Each row, then one of two labels for whether it has a hidden trait; a new part has new ones
(in the rows, 128 means zero)
[103 110 105 142 200  87  86  70 114 109  99 127 202 123 131 181 119 128
 141 134 102 163 174  94 112  97 123 153 117  99 172 119  93 137 108  96] => B
[123 119  99 146 148 112 142  88 118 122  66 130 203 132 127 152 122 126
 144 129 116 138 144  94 120 105 127 127 122  90 147 119  99 134 121 113] => B
[164  93 112 114 194 120  56  84  87 118  84 113 204 129 120 167  99 118
 142 141 108 164 132 127  80  78  92 178 103 115 174 131  60 160  86 116] => B
[139 122 110 169 152 115 136 105 132 129  79 133 206 136 125 133 128 115
 141 127 116 130 124  96 131 137 140 115 135  85 112 124 118 128 132 116] => B
[147 122 108 140 125 120 139 101 130 135  80 129 209 137 124 135 127 113
 144 127 120 136 112  96 128 129 134 123 131  77 112 126 113 136 128 119] => B
[ 98 112 105 144 198  87  84  68 107 109  90 126 190 121 131 178 122 134
 137 135 101 165 185 101 104 103 123 149 118 104 170 116  90 134 112  99] => B
[ 98 142 109 173 107  88 147  97 146 123  91 137 195 128 133 129 149 121
 134 127 118 155 134  75 154 179 164  93 156  81  83 126 161 118 159 105] => G
[145 123 115 144  91 121 149 115 133 135  78 133 203 137 124 123 135 113
 140 128 127 127 107 104 141 164 147 100 146  73  82 129 138 127 143 118] => G
[122 135 114 155 106 111 152 104 142 131  81 138 211 133 128 140 144 117
 135 127 121 142 122  93 147 160 160  98 151  72  94 128 150 118 153 113] => G
[113 165 116 156  10 146 254 147 192 149 102 156 163 148 133  60 159  96
 135 104 142  60  86 101 186 180 176  29 163  66  51 114 180  95 170 134] => G
[109 110 120 142 196  96  93  68 106 113  92 126 192 124 129 172 118 131
 143 133 102 157 161  95 104  99 120 159 114  98 169 119  77 140 107 104] => B
[126 133 114 147 106 110 159 105 139 131  90 132 211 133 128 128 138 115
 138 127 119 145 123  78 143 162 150 106 146  73  98 127 149 120 148 108] => G
[119 152 118 162  59 120 203 116 168 143  94 145 182 137 131  91 152 118
 136 118 133 116 110  89 169 195 165  67 161  66  66 126 170 107 166 123] => G
[118 124 110 148 138 105 129  86 127 122  86 132 197 131 129 150 131 124
 140 127 109 138 143  89 126 121 134 123 134  85 121 119 122 127 126 108] => B
[136 162 117 155  17 143 214 149 169 149  94 149 169 147 129  66 152 111
 138 109 142  69  74  94 173 174 169  41 160  65  45 117 173 103 171 137] => G
[109 132 113 156 112 102 150  98 142 125  87 136 199 130 131 129 143 119
 137 127 119 146 143  78 148 172 161 111 149  75  95 126 147 116 149 108] => G
[107 109 107 142 196  90  92  75 111 110 114 124 182 120 129 174 116 129
 144 137 101 167 170 100 103  94 121 156 115  89 174 119  85 138 104 102] => B
[118 153 116 164  79 113 182 114 156 138  81 140 203 135 131 102 156 116
 136 122 130 129 117  79 168 188 158  67 160  59  73 127 175 105 169 114] => G
[119 104 105 134 210  98  73  74  95 109  96 121 207 122 128 183 113 130
 144 139 101 170 167  98 103  86 113 173 110 100 176 122  75 145  99 103] => B
[ 55 128 111 175 170  75 137  72 138 106  95 137 195 118 139 153 147 134
 139 128 100 172 190  66 143 133 150 126 140  73 153 112 140 110 145  98] => B
[121 136 118 155 115 114 156 109 140 129  92 136 201 131 129 129 147 117
 137 127 120 143 126  89 150 166 157  99 151  80 103 127 148 118 150 108] => G
[112 116 103 148 163  86 116  70 123 113  90 134 201 126 130 159 126 127
 138 129 104 149 164  89 116 102 129 144 125  82 149 117 101 129 117  99] => B
[100 115 104 145 164  95 117  99 121 112  92 130 203 128 130 157 127 125
 142 131 103 150 158  94 116  99 129 140 123  84 155 116 112 130 115 104] => B
[134 142 116 154  83 122 172 116 155 137  86 139 205 136 128 115 149 111
 135 124 130 129 103  90 156 184 164  87 155  77  77 129 154 116 156 129] => G
[133  99 107 126 233 104  47  74  88 109  97 112 167 118 124 194 105 129
 140 145 103 189 163 115  88  85 105 184 106 115 185 133  66 153  95 102] => B
[ 75 131 107 160 160  82 117  74 134 110 110 136 207 122 135 155 141 129
 140 128 103 168 176  85 136 134 150 114 137  76 140 115 128 114 137  95] => B
[113 112 102 140 171 101 110  77 113 114  90 127 199 129 127 164 124 125
 144 132 106 141 156  96 113  95 122 146 119  91 159 117  92 138 121 107] => B
[116 105 107 133 179  86  80  71  99 109  98 121 199 121 127 192 114 129
 142 137  99 171 169  99  98  95 113 172 111 111 170 123  83 146 105 101] => B
[105 109 104 143 200  94  88  69 104 109  92 123 192 124 129 175 120 130
 139 133 100 171 165  98 102  96 118 159 116  97 211 119  85 139 106  96] => B
[ 88 114 111 154 186  83  99  69 113 106 108 130 195 123 132 175 127 131
 141 132  98 169 181  78 113 102 124 146 121  87 170 114  97 130 115 116] => B
[117 142 119 164  96 112 166 107 154 135  82 139 212 134 130 117 148 114
 134 124 128 132 121  88 152 190 168  87 155  73  68 129 164 114 163 114] => G
[129 110 103 134 161 110 111  69 119 121  78 128 214 132 126 150 114 120
 143 129 110 138 138 102 108 107 119 141 117 101 146 116  84 135 113 111] => B
[130 105 102 132 178 110  72  74 105 117  84 123 203 129 125 171 112 122
 144 136 105 142 132 109  94  80 112 154 109  93 162 120  72 147 105 113] => B
[129 138 112 157  90 111 157 103 142 135  94 136 214 132 128 112 143 115
 138 126 126 133 114  87 153 183 158  94 153  72  75 130 152 117 152 116] => G
[128 118 105 141 154 111 121  88 125 125  83 130 204 135 126 143 124 119
 141 129 111 136 130 103 121 112 129 130 127  83 143 120 104 137 123 113] => B
[ 98 125 108 154 143  96 138  86 131 116  93 136 208 130 132 146 136 127
 139 128 106 155 165  82 136 128 143 122 141  73 129 118 122 123 130 102] => B
[151 118 107 133 126 132 138  79 127 132  84 131 208 139 122 142 122 115
 145 130 115 118 108 112 116 123 128 120 127  81 113 123 106 139 119 124] => B
[111 114 105 135 165  98 118  78 117 116  88 130 204 127 129 165 123 125
 142 131 105 146 159  96 112 101 122 135 121  97 172 116  87 134 118 108] => B
[162 131 114 143  85 133 154 110 145 143  64 132 218 141 122 114 133 103
 140 125 131 117  83 106 142 165 147  99 149  73  65 132 141 129 141 127] => G
[116 121 109 144 145 103 131  83 126 121  88 133 205 131 129 139 132 122
 141 129 114 139 145  81 129 121 136 120 131  81 129 120 118 127 130 111] => B
[122 154 119 157  57 125 199 122 167 145  89 144 206 138 130 107 157 113
 131 117 133 108 103  86 164 196 167  65 160  62  67 123 183 108 164 124] => G
[128 139 116 156  87 116 183 114 149 135  83 137 224 134 128 115 146 113
 137 124 126 130 112  67 158 176 166  80 158  55  79 130 158 115 159 115] => G
[140 147 116 152  42 133 200 126 160 148  82 137 200 142 127  91 147 109
 136 121 149  99  89  97 161 179 164  67 157  61  58 127 166 113 162 128] => G
[136 153 119 149  77 122 184 122 162 144  92 139 193 139 127 104 148 110
 137 121 132 112  96  80 159 186 164  78 153  69  62 128 164 114 165 134] => G
[ 98 103 111 141 222  86  55  65  97 105 105 119 184 114 130 196 114 137
 138 143 108 187 184  98 102  88 116 172 109 115 183 123  85 142 103  89] => B
[128 103 108 128 199 104  84  75 105 115  82 124 194 127 125 171 112 126
 143 136 108 153 154 102  99  85 115 172 109 101 168 120  69 144 101 109] => B
[101 135 112 163 123  99 150  88 145 123  84 137 183 126 132 134 147 122
 138 127 115 153 149  82 143 163 158 102 152  72 108 123 146 118 152 101] => G
[ 94 116 108 113 193  87 102  76 114 109  91 131 180 123 131 176 125 128
 141 133 102 164 169  85 115 105 129 143 120  85 170 115  96 129 117  95] => B
[121 114 105 142 172 104 115  78 117 115  90 129 195 129 128 162 120 125
 139 131 106 144 158  97 100 101 126 142 119  86 147 117  92 140 113 100] => B
[151 136 116 146  59 131 185 120 151 143  82 138 207 140 126 106 144 109
 138 122 132 110  87  96 154 169 154  84 151  83  64 132 154 119 153 129] => G
[113 124 108 151 148 105 124  93 127 120  88 133 216 129 131 136 132 122
 140 128 112 141 149  93 125 131 127 126 132  78 132 119 128 124 129 111] => B
[100 140 116 167 102  98 163 101 149 128  94 137 193 129 133 119 154 119
 135 126 116 156 130  76 157 178 165  92 155  61  88 126 162 110 159 104] => G
[110 116 104 143 172  98 105  84 121 114  93 131 206 127 130 159 124 125
 142 129 107 144 160  98 122 102 122 138 122  76 159 117  99 133 112 109] => B
[129 137 111 153 110 108 154  97 139 130  87 135 203 132 128 135 140 116
 139 128 124 132 123  91 145 157 148 116 148  75  94 128 139 124 147 112] => G
[110 100 114 129 238  85  64  58  89 104 110 116 181 114 128 196 110 138
 137 147 118 197 177 100  95  93 113 173 112 114 199 127  87 145  99 102] => B

Part 2:
[164 209 215 255 176 170 136 133 140 130 132 126 131 129 124 128 129 134
 128 131 135 128 115 114 132 126 124 129 129 131 128 125 138 131 130 130
 133 128 127 130 128 124 121 124 132 127 127 130 135 123 132 130 144 130
 129 123 113 122 127 129 128 120 126 125 119 124 122 128 131 138 128 134
 129 128 128 130 127 139 129 128 120 129 128 130 132 127 130 124 134 127
 133 129 131 130 127 128 125 127 126 141 128 126 129] => R
[129 110 135 125 126 129 129 128 137 128 128 126 133 132 124 130 129 140
 126 129 136 127 118 120 131 131 114 126 130 132 125 123 143 129 130 135
 131 128 131 131 127 124 118 123 133 128 128 135 128 127 131 129 140 128
 130 118 118 126 126 130 130 123 129 132 118 124 129 132 126 137 130 132
 132 128 128 126 129 142 130 123 120 124 132 135 130 128 131 125 132 127
 130 130 130 126 128 129 129 131 137 216 145 193 147] => Z
[129 115 133 123 129 125 129 128 135 143 127 126 131 130 124 129 133 132
 127 127 130 125 121 123 131 132 120 124 129 131 125 125 135 129 129 133
 124 128 135 133 128 122 121 127 130 128 127 134 127 127 130 129 135 128
 129 121 121 127 128 128 130 128 128 128 121 125 133 127 127 136 128 133
 130 129 129 144 144 255 154 203 153 153 146 139 134 128 127 125 132 127
 130 129 132 126 127 128 126 128 127 145 127 131 128] => Z
[132 103 130 114 127 126 129 129 143 134 132 126 130 127 123 129 130 132
 126 130 133 128 109 118 131 122 126 130 135 140 154 188 231 146 155 188
 166 128 127 131 127 123 118 126 132 130 128 131 134 121 132 131 146 130
 126 125 109 124 128 129 129 121 127 127 119 125 123 127 128 141 129 133
 128 128 127 125 128 142 128 125 120 127 128 131 133 128 129 126 134 128
 131 130 130 126 127 126 126 127 128 137 128 130 128] => R
[131 110 122 113 127 122 129 126 142 136 129 128 131 129 125 128 135 147
 128 126 131 127 114 130 139 140 196 199 174 158 162 162 159 130 130 131
 135 129 127 129 127 121 121 128 130 133 127 128 128 122 131 130 138 128
 131 123 121 129 129 125 130 128 131 126 125 127 133 128 124 153 129 131
 122 127 127 119 128 134 129 124 123 116 128 129 130 129 126 127 133 127
 130 128 133 123 127 130 127 128 131 138 128 131 127] => R
[126 116 134 134 127 124 128 129 130 140 124 128 136 131 126 129 133 138
 127 128 130 123 126 127 124 135 117 127 128 130 124 126 134 127 128 137
 119 128 136 129 127 124 120 123 133 128 126 135 121 130 127 128 127 129
 130 118 123 130 127 127 131 130 130 133 124 125 140 129 124 142 130 129
 136 135 133 169 156 255 150 172 138 128 139 135 127 129 126 127 129 129
 128 126 133 121 128 129 123 129 132 146 127 132 127] => Z
[131 131 135 119 127 133 128 129 128 133 132 126 126 127 127 129 122 126
 127 132 134 131 123 121 137 124 134 130 127 128 131 131 144 137 151 255
 255 144 175 159 132 128 126 126 130 128 130 128 135 125 130 129 139 128
 125 131 122 120 128 131 126 122 129 126 123 128 111 131 129 117 129 130
 129 129 128 134 127 127 129 126 126 140 126 131 132 127 131 125 133 127
 131 130 124 133 126 127 127 128 126 120 129 125 130] => Z
[134 105 127 111 127 129 129 129 145 142 131 126 132 129 124 129 131 143
 126 131 134 127 112 119 129 127 127 126 128 130 128 124 133 129 130 127
 140 128 123 129 128 120 122 127 130 129 127 131 131 122 131 131 141 130
 122 126 118 127 130 135 142 173 195 223 165 141 164 133 129 153 130 134
 128 126 127 125 129 133 129 124 122 122 128 130 131 127 127 125 133 127
 131 130 127 126 127 129 124 128 129 139 129 130 128] => Z
[129 116 130 122 128 130 128 129 136 119 127 126 133 129 125 130 131 142
 126 123 132 126 121 122 131 128 121 125 129 130 126 128 137 129 133 157
 181 144 209 222 145 192 150 132 134 130 128 132 128 125 129 129 140 129
 130 124 118 124 128 130 130 125 128 130 122 128 119 129 128 142 129 130
 130 128 128 122 129 136 129 122 123 124 130 133 129 128 129 125 133 127
 131 129 135 125 127 129 126 126 128 141 128 130 128] => Z
[129 110 129 121 125 125 129 128 135 131 126 127 132 128 125 129 130 137
 127 138 130 126 117 118 129 127 119 127 128 130 128 126 135 129 129 131
 135 127 125 131 128 121 121 126 131 128 127 133 130 125 130 130 139 129
 128 122 120 126 128 129 130 127 128 130 122 125 129 128 127 134 132 132
 130 127 128 123 129 122 130 129 122 125 129 134 131 128 128 126 131 127
 133 139 144 144 141 160 181 141 141 165 129 129 128] => Z
[130 114 131 118 128 127 128 130 135 128 131 127 131 129 126 128 126 137
 126 132 133 124 118 122 130 129 125 124 129 133 128 128 132 129 129 131
 133 128 124 134 128 122 122 123 132 129 129 131 131 128 141 137 197 161
 210 207 175 163 135 133 130 124 127 125 123 124 127 129 129 125 129 131
 129 128 128 126 128 135 129 127 123 129 130 131 130 128 129 124 132 127
 130 130 132 127 127 129 127 129 129 136 129 130 127] => Z
[124 114 133 133 127 128 128 129 125 137 124 128 133 131 127 129 129 137
 128 130 134 125 125 125 126 130 119 130 131 129 126 125 135 128 130 137
 125 129 138 142 134 199 189 178 197 181 143 140 131 132 127 128 132 128
 128 125 124 127 127 129 129 128 128 134 124 125 136 129 126 119 127 129
 131 127 128 127 131 134 128 127 126 123 130 134 129 128 128 125 129 127
 127 128 130 121 128 129 126 129 128 139 128 130 128] => Z
[130  97 141 174 160 172 152 150 198 229 137 131 141 132 125 132 139 159
 126 123 132 121 117 133 123 135 110 123 131 131 120 120 130 125 126 137
 130 131 139 125 125 118 118 127 130 134 123 136 116 125 128 130 130 128
 130 110 123 136 128 124 136 134 133 136 121 122 155 129 117 162 129 130
 127 126 126 108 131 146 126 126 123  97 136 131 125 130 119 128 134 127
 129 126 145 115 125 131 123 129 133 162 126 137 125] => R
[130 105 128 120 126 123 129 129 138 135 128 127 133 129 125 129 133 141
 127 129 132 124 119 109 128 130 115 129 129 130 124 124 134 129 132 134
 136 128 131 129 127 123 126 126 129 127 128 132 127 125 130 129 145 129
 131 121 117 128 128 129 131 126 129 131 123 130 176 153 161 255 161 163
 146 133 128 124 127 146 128 127 121 124 130 133 132 128 129 127 135 127
 131 129 132 125 127 128 126 127 129 147 127 131 128] => Z
[133  95 130 116 133 142 142 150 219 255 201 151 146 131 123 129 133 141
 124 130 134 128 109 120 126 126 119 125 127 130 129 123 132 129 131 130
 137 128 123 127 127 120 120 128 132 134 127 131 131 121 134 131 147 131
 122 119 114 126 129 126 130 124 128 123 122 123 130 127 127 160 132 136
 125 126 127 121 128 127 129 125 120 119 130 131 130 128 128 123 136 127
 134 130 132 124 127 130 129 127 129 146 126 131 128] => R
[131 110 129 112 125 126 128 129 139 135 129 126 129 127 124 129 129 134
 127 136 135 129 116 120 130 124 129 125 127 131 128 127 136 130 132 126
 140 127 122 128 128 120 124 126 131 130 128 129 134 122 131 131 141 129
 123 124 114 125 127 129 129 127 136 161 153 149 232 159 152 205 138 135
 129 128 128 129 129 128 129 122 124 131 128 131 132 128 129 124 135 126
 132 130 130 128 128 127 126 127 126 151 128 128 128] => Z
[130 115 126 125 127 122 128 128 139 133 125 127 130 128 125 130 132 143
 125 128 130 127 111 122 125 127 122 124 128 129 125 126 128 128 129 128
 133 128 127 129 127 122 124 126 130 129 127 130 128 124 130 129 129 129
 125 124 120 128 129 127 130 128 124 124 125 126 133 128 127 145 129 129
 127 128 127 123 130 135 129 126 123 122 128 129 129 129 127 126 132 127
 131 131 137 134 137 156 191 147 153 190 131 136 128] => Z
[131 107 125 119 126 128 128 129 137 132 127 126 132 130 124 129 127 140
 126 132 136 128 115 115 135 126 120 127 131 132 127 125 138 131 130 127
 134 127 129 134 128 123 122 124 132 123 128 133 132 125 133 130 142 129
 128 123 113 122 128 130 129 121 133 147 139 144 222 163 159 246 142 139
 132 128 128 128 128 137 129 124 121 129 130 134 134 127 130 123 138 126
 133 130 128 127 126 122 126 128 129 139 128 129 128] => Z
[131 110 131 127 127 126 129 126 137 135 129 127 132 130 127 134 153 233
 168 180 192 160 160 156 135 133 121 126 126 131 125 124 138 128 128 131
 127 129 129 128 127 119 122 125 131 131 126 133 126 127 130 129 133 130
 130 121 120 131 128 127 129 130 132 132 123 125 138 130 127 148 128 131
 129 128 127 123 131 133 129 121 122 121 132 131 129 129 127 127 133 127
 130 128 133 124 128 128 127 128 129 144 129 131 129] => R
[130 114 129 125 131 125 128 128 138 134 126 127 130 129 126 129 128 133
 127 126 129 126 123 122 126 128 128 126 129 129 126 125 128 129 130 135
 129 128 132 134 128 125 124 127 129 130 128 130 127 127 129 129 135 128
 128 127 125 129 129 126 130 128 128 129 125 125 130 133 126 133 127 130
 126 128 127 124 129 141 130 127 124 124 140 158 166 149 161 174 171 146
 142 133 132 125 127 131 127 129 128 136 128 137 129] => Z
[134 113 128 116 127 124 128 128 135 132 129 127 130 128 126 129 131 146
 135 148 167 167 206 228 210 144 150 132 129 127 128 129 130 129 129 129
 136 128 127 127 128 122 126 125 129 128 128 129 129 125 131 129 137 130
 132 119 122 126 128 128 128 126 127 125 123 128 129 127 127 138 130 131
 128 128 128 126 128 132 129 125 123 126 128 132 129 128 128 127 133 127
 130 130 127 128 128 130 129 127 127 135 128 128 129] => R
[130 110 131 124 126 129 128 129 136 127 131 125 133 129 125 129 125 134
 126 135 133 129 117 115 134 128 124 127 129 131 128 125 141 130 130 135
 135 128 127 131 128 125 123 125 132 126 129 133 131 127 133 129 137 130
 127 126 118 123 127 132 128 121 127 128 120 125 120 128 128 133 128 133
 132 129 128 130 130 134 129 123 123 132 129 133 130 127 132 124 133 126
 132 137 138 143 139 158 191 149 144 171 131 130 128] => Z
[130 118 127 113 129 127 128 128 135 132 133 127 126 127 126 128 124 122
 126 131 131 129 123 123 134 125 131 127 126 129 129 128 130 130 131 133
 143 127 116 128 128 125 124 128 129 129 129 127 134 123 130 129 139 129
 123 125 122 125 128 129 128 125 126 123 127 127 119 128 128 140 130 132
 127 128 128 129 128 128 130 122 124 132 125 130 132 128 130 129 135 134
 149 165 165 161 142 149 150 132 129 133 128 130 130] => Z
[129 117 140 123 127 129 128 131 132 135 129 125 139 143 135 168 198 255
 169 159 151 132 119 115 134 128 119 129 129 131 127 124 137 130 131 149
 132 126 128 131 128 122 119 124 132 126 128 134 132 127 131 129 138 130
 127 122 119 122 127 130 129 124 128 130 119 125 128 130 131 133 130 129
 132 128 128 128 129 140 129 127 121 128 129 132 131 127 130 124 134 127
 131 131 129 128 127 129 128 128 127 144 129 128 128] => R
